Below are the code and all the weights of a small trained network. Each question names an input and a target symbol and asks about switching units off, where a switched-off unit gives its printed mean instead of its output.

import numpy as np


def w(rows, s, z=0):
    codes = np.array(rows[::2]) - 128.0
    scale = np.full(codes.shape[1], s)
    scale[-1] = z or s
    return codes * scale


def norm(h):
    return h / np.sqrt((h * h).mean(-1, keepdims=True) + 1e-5)


def f(y):
    return y / 2 * (1 + np.tanh(0.7978845608 * (y + 0.044715 * y**3)))


def softmax(a):
    e = np.exp(a - a.max(-1, keepdims=True))
    return e / e.sum(-1, keepdims=True)


def log_softmax(a):
    a = a - a.max(-1, keepdims=True)
    return a - np.log(np.exp(a).sum(-1, keepdims=True))


def net(x, mask):
    ids = ['ΘΛΦΩζμψ'.index(c) for c in x.split()]
    T = len(ids)
    res = E[ids] + P[:T]
    u = 0
    for l in range(2):
        q, k, v = (norm(res) @ M[l].T for M in (Q, K, V))
        z = softmax(np.where(np.tri(T) > 0, q @ k.T / 4**0.5, -1e9)) @ v
        res = res + np.where(mask[u], z, O[l][:, -1]) @ O[l][:, :-1]
        u += 1
        y = f(norm(res) @ A[l][:, :-1].T + A[l][:, -1])
        res = res + np.where(mask[u : u + 4], y, B[l][:, -1]) @ B[l][:, :-1]
        u += 4
    return log_softmax(norm(res)[-1] @ U[:, :-1].T + U[:, -1])


Q, K, V, O, A, B = {}, {}, {}, {}, {}, {}
E = w([
[3,62,62,85,163],'Θ',
[112,93,99,122,136],'Λ',
[133,149,88,168,57],'Φ',
[239,170,89,143,224],'Ω',
[89,91,98,149,143],'ζ',
[131,83,55,139,130],'μ',
[201,173,111,55,203],'ψ',
],0.014)
P = w([
[169,170,128,72,129],'0',
[162,80,186,93,100],'1',
[126,63,186,101,61],'2',
[133,88,193,91,106],'3',
[194,114,179,117,188],'4',
[145,166,136,107,254],'5',
[157,164,171,125,205],'6',
[144,123,178,163,151],'7',
[100,90,153,164,117],'8',
[167,88,178,131,133],'9',
],0.0058)
Q[0] = w([
[44,140,112,163,60],'0.h0',
[126,237,249,139,76],'0.h0',
[168,146,126,111,43],'0.h0',
[254,188,32,124,165],'0.h0',
],0.0099)
K[0] = w([
[174,114,49,109,120],'0.h0',
[237,146,151,138,83],'0.h0',
[115,142,127,164,68],'0.h0',
[99,173,141,255,127],'0.h0',
],0.013)
V[0] = w([
[154,186,254,13,202],'0.h0',
[141,212,182,116,72],'0.h0',
[58,113,90,148,139],'0.h0',
[157,144,149,196,140],'0.h0',
],0.0051)
O[0] = w([
[228,3,42,75,124,59],'0.h0',
[106,160,90,138,160,2],'0.h0',
[112,85,174,125,140,219],'0.h0',
[91,170,117,119,119,45],'0.h0',
],0.0073,0.0053)
A[0] = w([
[192,131,85,105,114,86],'0.n0',
[117,123,192,203,199,47],'0.n1',
[176,31,201,176,100,162],'0.n2',
[255,218,151,107,195,2],'0.n3',
],0.0084,0.0018)
B[0] = w([
[117,134,2,99,109,118],'0.n0',
[180,125,23,100,111,179],'0.n1',
[131,200,66,122,94,254],'0.n2',
[81,41,207,161,72,208],'0.n3',
],0.0098,0.0047)
Q[1] = w([
[98,84,150,89,84],'1.h0',
[206,42,123,86,254],'1.h0',
[119,109,141,167,43],'1.h0',
[74,73,101,120,94],'1.h0',
],0.013)
K[1] = w([
[83,138,70,126,214],'1.h0',
[53,37,93,159,18],'1.h0',
[155,107,78,148,246],'1.h0',
[87,75,133,108,204],'1.h0',
],0.011)
V[1] = w([
[97,140,17,215,112],'1.h0',
[130,196,139,19,157],'1.h0',
[46,76,110,60,163],'1.h0',
[172,129,124,82,2],'1.h0',
],0.0094)
O[1] = w([
[225,87,172,216,118,133],'1.h0',
[121,85,118,30,38,127],'1.h0',
[183,182,176,66,176,255],'1.h0',
[113,155,150,125,2,103],'1.h0',
],0.0085,0.0099)
A[1] = w([
[87,229,130,136,53,173],'1.n0',
[154,225,169,136,120,148],'1.n1',
[61,144,216,171,107,3],'1.n2',
[165,164,249,164,147,39],'1.n3',
],0.013,0.0024)
B[1] = w([
[57,117,121,92,237,254],'1.n0',
[222,141,125,240,72,188],'1.n1',
[146,223,21,208,133,151],'1.n2',
[2,159,168,49,142,228],'1.n3',
],0.0087,0.0041)
U = w([
[102,187,142,201,120,114],'Θ',
[173,7,141,183,108,88],'Λ',
[126,97,173,65,164,210],'Φ',
[232,196,126,98,104,5],'Ω',
[113,66,100,146,90,50],'ζ',
[167,115,197,150,62,109],'μ',
[138,79,92,69,22,130],'ψ',
],0.011,0.0027)

Each question gives the input, a string of symbols that net reads in full, and the target symbol t.
The units are the heads (4 rows each of Q, K, V and O) and the neurons (one row each of A and B). Each row of codes is followed by its name. A weight is (code - 128) times the scale printed after its matrix; where a second scale follows, it is the last column's (O, A, B and U).
mask holds one flag per unit, layer by layer, with each layer's heads first. A switched-off unit (its flag False) gives its mean, the last column of its rows in O or B, instead of its output. The means were averaged over made-up inputs and are rounded, as every weight is.
A unit's drop is (log p(t) with every unit on - log p(t) with that unit switched off) / (log p(t) with every unit on - log p(t) with every unit switched off).
The circuit of an input: a set's keep is (log p(t) with only the set's units on - log p(t) with every unit switched off) / (log p(t) with every unit on - log p(t) with every unit switched off). Starting from all 10 units, units are removed one at a time, each time the one whose removal leaves the highest keep (on an exact tie, the one counted first), for as long as the keep stays at least 0.8.
units of the circuit, in order: the units of the circuit, biggest drop first
most important unit: the unit with the biggest drop
top k neurons: the k neurons with the biggest drops, biggest first
top k neurons in layer l: the k neurons of layer l with the biggest drops, biggest first
input ζ Λ μ, target μ: top neuron in layer 0 : 0.n1
input Ω Θ Φ Λ Ω, target Θ: top 2 neurons in layer 0 : 0.n3, 0.n0
input μ ζ Λ Λ, target Λ: units of the circuit, in order : 0.n3, 1.h0, 0.h0
input Θ Λ Φ Λ Φ Θ ζ, target ψ: top 3 neurons : 0.n1, 0.n3, 0.n2
input Ω Λ μ μ, target Θ: units of the circuit, in order : 0.n3, 1.h0
input Λ Θ Θ ζ, target ψ: top 2 neurons in layer 0 : 0.n3, 0.n2
input ψ Λ Ω Ω Θ Λ Ω ψ Λ, target ψ: units of the circuit, in order : 1.h0, 0.n2
input Ω Θ μ, target Θ: units of the circuit, in order : 0.n3, 0.n2, 1.h0
input μ Θ Θ Θ Θ Λ Θ Λ μ, target ψ: units of the circuit, in order : 0.n2, 1.h0, 0.n3, 0.h0
input Θ Ω Θ Λ Ω ζ Ω Ω Θ Λ, target Θ: units of the circuit, in order : 0.n3, 0.n2, 1.h0
input Ω μ ψ, target ψ: top 3 neurons : 0.n3, 0.n0, 1.n0
input ζ Ω Ω Λ μ Ω Λ Ω, target Λ: units of the circuit, in order : 1.h0, 0.n3
input Θ ζ Θ ζ Λ Λ, target Ω: top 2 neurons : 0.n1, 0.n3
input Λ Θ Θ Θ ψ Θ Θ Θ ζ, target Ω: most important unit : 0.n3
input Φ Φ Θ μ, target ζ: top 3 neurons : 0.n2, 0.n3, 1.n0
input Φ Θ Λ Λ, target ζ: top 4 neurons : 0.n2, 0.n3, 1.n0, 1.n3
input μ Ω ζ, target Λ: units of the circuit, in order : 1.h0, 0.n3, 0.h0, 0.n2
input Ω Λ ψ ζ, target Θ: top 3 neurons : 0.n3, 0.n0, 1.n1
input Θ ψ Λ Ω μ μ Ω ζ Λ Ω, target μ: top 2 neurons : 1.n0, 0.n1
input Θ Θ Λ μ, target Ω: most important unit : 0.n2
input μ μ Θ μ, target Λ: units of the circuit, in order : 0.n2, 0.n3, 1.h0, 0.h0
input ζ Θ Λ, target μ: top 3 neurons in layer 0 : 0.n1, 0.n3, 0.n2
input ζ Θ μ, target μ: top 2 neurons in layer 0 : 0.n1, 0.n3
input Λ Φ Θ Θ Φ ζ, target Ω: units of the circuit, in order : 0.n1, 1.n0
input Λ Λ Ω, target Λ: top 3 neurons in layer 0 : 0.n3, 0.n0, 0.n2
input Ω Θ Θ Λ, target Θ: top 3 neurons : 0.n3, 0.n2, 1.n1
